Below is a small trained network, with its code and all its weights. Each question gives an input and a class and asks what happens when units are switched off, that is, made to give their printed mean instead of their output.

import numpy as np


def w(rows, s, z=0):
    codes = np.array(rows[::2]) - 128.0
    scale = np.full(codes.shape[1], s)
    scale[-1] = z or s
    return codes * scale


def norm(h):
    return h / np.sqrt((h * h).mean(-1, keepdims=True) + 1e-5)


def f(y):
    return y / 2 * (1 + np.tanh(0.7978845608 * (y + 0.044715 * y**3)))


def log_softmax(a):
    a = a - a.max(-1, keepdims=True)
    return a - np.log(np.exp(a).sum(-1, keepdims=True))


def net(x, mask):
    res = np.array(x, float).reshape(1, 5) / 4 @ E
    u = 0
    for l in range(2):
        y = f(norm(res) @ A[l][:, :-1].T + A[l][:, -1])
        res = res + np.where(mask[u : u + 12], y, B[l][:, -1]) @ B[l][:, :-1]
        u += 12
    return log_softmax(norm(res)[-1] @ U[:, :-1].T + U[:, -1])


A, B = {}, {}
E = w([
[224,72,4,155,176,101],'x0',
[100,233,24,183,28,179],'x1',
[126,126,124,128,129,127],'x2',
[157,114,139,49,61,136],'x3',
[77,130,77,67,194,205],'x4',
],0.004)
A[0] = w([
[158,64,101,51,56,149,39],'L0N0',
[132,171,109,185,46,164,103],'L0N1',
[137,130,144,147,78,71,43],'L0N2',
[153,60,76,120,138,139,101],'L0N3',
[96,120,160,58,175,1,140],'L0N4',
[159,115,114,54,61,100,32],'L0N5',
[144,99,133,176,57,24,44],'L0N6',
[220,139,62,109,136,83,2],'L0N7',
[138,159,91,62,168,189,47],'L0N8',
[149,141,117,28,93,129,58],'L0N9',
[139,123,105,44,62,86,57],'L0N10',
[48,145,98,226,206,57,85],'L0N11',
],0.008,0.0031)
B[0] = w([
[41,176,97,181,163,27,197],'L0N0',
[148,30,152,11,86,109,253],'L0N1',
[129,207,145,105,182,151,138],'L0N2',
[143,166,146,202,70,153,206],'L0N3',
[132,48,71,55,97,141,254],'L0N4',
[50,223,117,143,149,62,170],'L0N5',
[203,245,185,29,134,168,195],'L0N6',
[111,124,150,255,119,179,206],'L0N7',
[178,227,183,45,139,166,174],'L0N8',
[108,173,129,189,187,97,174],'L0N9',
[52,98,118,178,210,65,176],'L0N10',
[72,196,119,95,128,9,220],'L0N11',
],0.0068,0.003)
A[1] = w([
[159,89,96,117,97,149,2],'L1N0',
[160,65,104,91,58,160,75],'L1N1',
[93,64,112,116,83,131,172],'L1N2',
[177,200,139,96,177,191,100],'L1N3',
[205,108,83,200,131,168,29],'L1N4',
[163,85,170,139,196,106,114],'L1N5',
[47,96,226,108,99,189,70],'L1N6',
[107,171,52,91,57,135,106],'L1N7',
[50,132,87,136,141,2,81],'L1N8',
[95,139,76,80,208,196,57],'L1N9',
[134,146,83,102,59,140,17],'L1N10',
[115,172,135,48,115,116,172],'L1N11',
],0.0095,0.0033)
B[1] = w([
[108,41,148,118,142,183,121],'L1N0',
[131,99,174,150,200,150,178],'L1N1',
[175,71,72,150,178,159,185],'L1N2',
[224,116,255,139,106,153,162],'L1N3',
[107,143,122,170,90,222,165],'L1N4',
[40,143,115,36,82,98,155],'L1N5',
[125,163,56,217,65,128,211],'L1N6',
[81,70,157,70,192,80,197],'L1N7',
[134,185,129,202,238,118,254],'L1N8',
[178,174,216,111,67,44,168],'L1N9',
[75,34,164,106,106,86,146],'L1N10',
[179,130,95,175,200,159,253],'L1N11',
],0.0077,0.0054)
U = w([
[37,193,101,118,197,43,44],'0',
[155,104,141,143,176,167,253],'1',
[73,6,123,32,123,132,27],'2',
[175,169,209,49,76,152,16],'3',
[99,119,64,185,52,201,24],'4',
],0.013,0.006)

Each question gives the input, the list of numbers given to net, and the class t.
The units are the neurons (one row each of A and B). Each row of codes is followed by its name. A weight is (code - 128) times the scale printed after its matrix; where a second scale follows, it is the last column's (A, B and U).
mask holds one flag per neuron, layer by layer. A switched-off neuron (its flag False) gives its mean, the last column of its row in B, instead of its output. The means were averaged over made-up inputs and are rounded, as every weight is.
A unit's drop is (log p(t) with every unit on - log p(t) with that unit switched off) / (log p(t) with every unit on - log p(t) with every unit switched off).
The circuit of an input: a set's keep is (log p(t) with only the set's units on - log p(t) with every unit switched off) / (log p(t) with every unit on - log p(t) with every unit switched off). Starting from the 12 units with the biggest drops (on a tie, the unit counted first), units are removed one at a time, each time the one whose removal leaves the highest keep (on an exact tie, the one counted first), for as long as the keep stays at least 0.8.
units of the circuit, in order: the units of the circuit, biggest drop first
unit that matters most: the unit with the biggest drop
top k neurons: the k neurons with the biggest drops, biggest first
k most important neurons of layer l: the k neurons of layer l with the biggest drops, biggest first
input [-1,-2,4,4,7], class 3: unit that matters most	L0N8
input [8,3,-5,7,-5], class 4: top 3 neurons	(L0N7, L0N11, L1N4)
input [4,0,6,-4,-8], class 3: units of the circuit, in order	(L0N6, L1N8)
input [4,-7,-5,3,-7], class 2: units of the circuit, in order	(L1N5, L0N11)
input [-4,7,6,5,4], class 2: 2 most important neurons of layer 0	(L0N1, L0N11)
input [7,7,6,8,3], class 0: units of the circuit, in order	(L0N0, L1N7)
input [-3,-6,5,-3,-6], class 2: units of the circuit, in order	(L0N4, L1N5)
input [-4,-6,-5,-6,7], class 3: top 2 neurons	(L1N9, L0N0)
input [8,0,-2,-2,7], class 4: units of the circuit, in order	(L1N4, L0N3, L1N8)
input [8,-6,7,-7,-3], class 4: 2 most important neurons of layer 1	(L1N4, L1N7)
input [8,-2,1,4,7], class 4: top 3 neurons	(L0N3, L0N7, L1N4)
input [-4,6,-3,3,5], class 2: 2 most important neurons of layer 1	(L1N7, L1N8)
input [-8,1,-4,-7,-4], class 4: 4 most important neurons of layer 0	(L0N0, L0N5, L0N10, L0N9)
input [-1,-4,4,8,8], class 0: units of the circuit, in order	(L0N0)
input [-5,-7,0,-5,7], class 2: 3 most important neurons of layer 0	(L0N4, L0N6, L0N0)
input [-4,3,2,-7,8], class 3: 2 most important neurons of layer 0	(L0N8, L0N0)
input [8,8,4,-5,-5], class 2: 2 most important neurons of layer 0	(L0N1, L0N9)
input [-6,-7,3,-5,-1], class 2: 2 most important neurons of layer 0	(L0N4, L0N0)
input [-7,-5,-4,-2,5], class 4: 2 most important neurons of layer 1	(L1N6, L1N8)
input [3,6,-6,8,-7], class 0: 2 most important neurons of layer 0	(L0N5, L0N10)
input [8,-7,1,-3,3], class 4: unit that matters most	L0N3
input [-5,1,5,-6,7], class 3: 2 most important neurons of layer 1	(L1N9, L1N3)
input [4,-8,-4,3,-6], class 2: 2 most important neurons of layer 1	(L1N5, L1N8)
input [-7,7,-3,6,-5], class 2: top 3 neurons	(L0N1, L1N7, L1N8)
input [6,-1,0,7,3], class 0: 2 most important neurons of layer 0	(L0N0, L0N5)
input [-4,5,-1,5,-7], class 3: top 2 neurons	(L0N6, L0N4)
input [-8,-6,-7,-3,-7], class 4: top 2 neurons	(L1N6, L0N1)
input [6,-2,6,-5,7], class 3: top 3 neurons	(L0N8, L0N0, L1N9)
input [-3,4,3,4,6], class 3: 2 most important neurons of layer 0	(L0N8, L0N11)
